87	127	149	78	199	130	194	171	232	84	90	149	62	166	94
The entry just left of 166?
A: 62
The entry just left of 171?
A: 194

Read these off the array that follows.
1) Which number is the last entry, reading row by row?
2) Which number is the first entry in reading order?
3) Which number is the entry directly below the largest entry?
4) Which number is the second entry from the end, reading row by row?
5) Which number is the entry directly below -177.50?
6) Which number is the entry directly above 60.97?
7) Which number is the 3rd entry in reading order?
8) Which number is the 2nd entry on the diagonal from the top-right corner?
26.64	57.03	-49.53	-58.26
-258.10	158.44	-167.29	60.97
-104.78	-15.41	-180.38	-112.46
-60.97	42.54	-101.87	-36.58
-104.78	-87.85	-141.12	-47.42
-170.49	57.03	-167.29	-47.42
-93.83	86.00	-167.29	-144.98
-137.64	-116.82	-167.29	28.45
-71.93	274.34	-101.87	-69.10
-159.54	-58.87	-173.83	-58.26
-258.10	42.54	-186.92	71.81
-126.68	-0.92	-128.04	28.45
-148.59	-44.38	-219.63	-177.50
-170.49	57.03	-160.75	28.45
-148.59	57.03	-193.46	-69.10
1) -69.10
2) 26.64
3) -58.87
4) -193.46
5) 28.45
6) -58.26
7) -49.53
8) -167.29

[[-17 -15 -35  -6]
 [-17  -1  24 -14]
 [-24   6  -1 -39]
 [-48 -15  25 -30]
 [  3  17   6 -22]
 [-24 -19 -34  -7]]
Counting starts at 0.
Which number is the entry at row 1, column 0?
A: -17
Which number is the entry directly above 25?
A: -1
Which number is the bottom entry of the column that holds the smallest entry?
A: -24
The entry in row 2 and column 0: -24
Which number is the entry directly below the smallest entry?
A: 3
The entry in row 0 and column 0 is -17
Which number is the entry just right of the largest entry?
A: -30
Which number is the entry in row 0 and column 2?
A: -35
The entry just left of the largest entry is -15
The bottom-right entry: -7
The entry at row 0, column 1: -15
Which number is the entry directly above -14?
A: -6

X =
[[  3  23 -41  18 -26  29  11   2 -17  31]
 [ -8   4  20  21 -42  -5  -6 -30  19  -8]
 [ 18  12  38  -9  11  -4   6  13   7  14]]
Report the entry just left of -5.
Answer: -42
The entry just left of -9 -> 38
The entry directly above 38 is 20
Report the largest entry in the first column.
Answer: 18
The entry in the top-left corner -> 3
Report the last entry, reading row by row.
Answer: 14
Report the smallest entry in the last row.
Answer: -9
Report the top-right entry.
Answer: 31
Report the 3rd entry in reading order.
Answer: -41
The third largest entry: 29
Report the entry directly below -17.
Answer: 19

Questions about the table below. Counting starts at 0.
1) Give the entry in row 0 and column 0.
2) Give the entry in row 0 and column 2.
3) Give the entry at row 2, column 0.
4) Give the entry in the top-right corner.
5) Give the entry in the bottom-right corner.
6) Give the entry directly below 409.
7) Give the entry in row 2 and column 1.
8) Give the entry at row 1, column 0.
[[-117  409  339  299  264  794]
 [ 305  427  199  390  185 -392]
 [ 762  -47   20  147 -208 -104]
 [ 551 -139  -40  268 -286 -176]
 [ 973  427  289  -96  169  219]
 [ 410  299  149  314  169 -392]
 [ 902  537  369 -126  311  291]
 [  59  664  279  511  185 -176]
 [ -12  153  259  162  311  902]
 [-504  299  299  435  437  435]
 [ 445  245  139  299  185 -392]
 [-187  573  369  420  264  615]]
1) -117
2) 339
3) 762
4) 794
5) 615
6) 427
7) -47
8) 305

6062	3273	7949	4652	4297	9821	3586	2506	6023	7498	6866
The entry just left of the smallest entry: 3586
The entry just right of 3273: 7949
What is the entry just right of 4297?
A: 9821

((15, 6, -7, 46, 26, 29, -18, 35, 22, 18), (11, -13, 36, -23, -13, -9, 15, -9, -29, -16))
The fourth entry in reading order is 46
The second entry in reading order: 6
The entry just left of the smallest entry is -9
Report the first entry in reading order.
Answer: 15
The entry just right of 35: 22
Report the entry just right of 36.
Answer: -23
The third largest entry: 35
